B =
[[-1.61  1.66  2.13 -2.23 -2.80 -1.74  2.15]
 [ 4.33 -4.01 -0.78  0.15  2.73  3.82 -3.20]
 [-1.13  1.28  1.45 -1.56 -1.80 -1.18  1.27]
 [ 4.47 -1.74 -2.73  2.63  2.50  4.19 -2.90]
 [ 0.86 -0.44  0.00 -0.11  0.05  0.58 -0.04]
 [ 2.20  0.61 -1.75  2.66 -2.38  1.59  1.89]
 [ 1.93 -4.92  0.76 -1.95  4.80  1.75 -4.28]
 [ 2.47 -0.87  0.82 -1.05 -1.99  1.76  0.84]
 [-7.02  3.36  3.34 -3.27 -2.48 -6.23  3.28]
 [-4.93  1.79  3.15 -3.43 -1.50 -4.44  1.95]
 [-1.24  1.11  1.56 -1.70 -1.66 -1.29  1.22]
 [-4.60  1.47  3.23 -3.60 -1.33 -4.17  1.71]]
Rows and columns are counted from 1.
(1, 1) -> -1.61
(8, 6) -> 1.76
(1, 5) -> -2.80
(4, 5) -> 2.50
(4, 1) -> 4.47
(4, 7) -> -2.90
(10, 2) -> 1.79
(11, 6) -> -1.29
(9, 6) -> -6.23
(3, 2) -> 1.28
(4, 2) -> -1.74
(6, 4) -> 2.66
(2, 7) -> -3.20
(5, 6) -> 0.58
(1, 4) -> -2.23
(3, 7) -> 1.27
(10, 5) -> -1.50
(5, 3) -> 0.00
(1, 6) -> -1.74
(5, 7) -> -0.04
(6, 7) -> 1.89
(6, 2) -> 0.61
(9, 3) -> 3.34
(11, 5) -> -1.66
(8, 2) -> -0.87
(7, 5) -> 4.80
(8, 1) -> 2.47
(12, 2) -> 1.47
(12, 4) -> -3.60
(4, 3) -> -2.73
(6, 1) -> 2.20

arr =
array([[-3.19, -1.89, -6.61,  3.90, -4.42, -0.80,  2.95, -1.31],
       [ 0.62,  0.57, -0.66, -0.02, -1.32, -1.34, -0.20,  1.23],
       [-1.67, -6.81,  7.26, -1.98,  1.78, -1.88, -0.20, -5.12],
       [-0.91, -4.35,  3.30, -1.00,  0.75, -2.96,  2.95, -5.12],
       [-0.14, -5.58,  7.26, -1.98,  1.78, -2.42,  2.32, -5.12],
       [ 0.62,  0.57, -0.66, -0.02, -1.32, -1.34, -0.20,  2.50]])
Indices start at 1.
(1, 1)	-3.19
(4, 3)	3.30
(6, 3)	-0.66
(6, 5)	-1.32
(2, 3)	-0.66
(4, 5)	0.75
(2, 1)	0.62
(6, 2)	0.57
(4, 4)	-1.00
(2, 8)	1.23
(1, 6)	-0.80
(6, 7)	-0.20
(2, 5)	-1.32
(5, 4)	-1.98
(3, 4)	-1.98
(1, 7)	2.95
(3, 8)	-5.12
(4, 6)	-2.96
(6, 1)	0.62
(1, 4)	3.90
(1, 2)	-1.89
(6, 4)	-0.02
(5, 3)	7.26
(6, 8)	2.50

grid =
[[-0.12 -0.11  0.17  0.11  0.11  0.11  0.10  0.17 -0.20 -0.09 -0.11]
 [-0.06  0.11 -0.04 -0.04 -0.01 -0.01  0.03 -0.03  0.02 -0.05 -0.07]
 [-0.06 -0.05  0.08  0.06  0.06  0.03  0.06  0.07 -0.12 -0.04 -0.09]
 [ 0.05  0.00 -0.01  0.02  0.02 -0.04  0.01 -0.05 -0.07  0.07 -0.08]
 [-0.09 -0.15  0.06  0.03  0.01 -0.11  0.20  0.07 -0.14 -0.07 -0.08]
 [ 0.00  0.13 -0.11 -0.09 -0.06 -0.09 -0.03 -0.10  0.12  0.01 -0.07]
 [-0.11 -0.07 -0.06 -0.09 -0.10  0.08 -0.11  0.01 -0.04 -0.15  0.12]
 [-0.10  0.06 -0.11 -0.12 -0.11  0.04 -0.08 -0.04  0.04 -0.14  0.09]]
Indices start at 1.
(1, 1): -0.12
(5, 8): 0.07
(2, 2): 0.11
(7, 7): -0.11
(3, 5): 0.06
(6, 9): 0.12
(4, 5): 0.02
(2, 4): -0.04
(1, 2): -0.11
(4, 9): -0.07
(6, 4): -0.09
(8, 1): -0.10
(2, 6): -0.01
(1, 6): 0.11
(1, 11): -0.11
(3, 6): 0.03
(5, 4): 0.03
(3, 7): 0.06
(8, 3): -0.11
(5, 10): -0.07
(2, 1): -0.06
(6, 8): -0.10
(8, 4): -0.12
(4, 7): 0.01
(5, 7): 0.20
(8, 7): -0.08
(2, 3): -0.04
(4, 1): 0.05
(8, 5): -0.11
(3, 1): -0.06
(8, 11): 0.09

data = ((158.836, 98.011, 136.937, 127.240), (32.767, 8.791, -153.403, 34.604))
Indices start at 1.
row 1 col 1 -> 158.836
row 2 col 3 -> -153.403
row 2 col 1 -> 32.767
row 1 col 3 -> 136.937
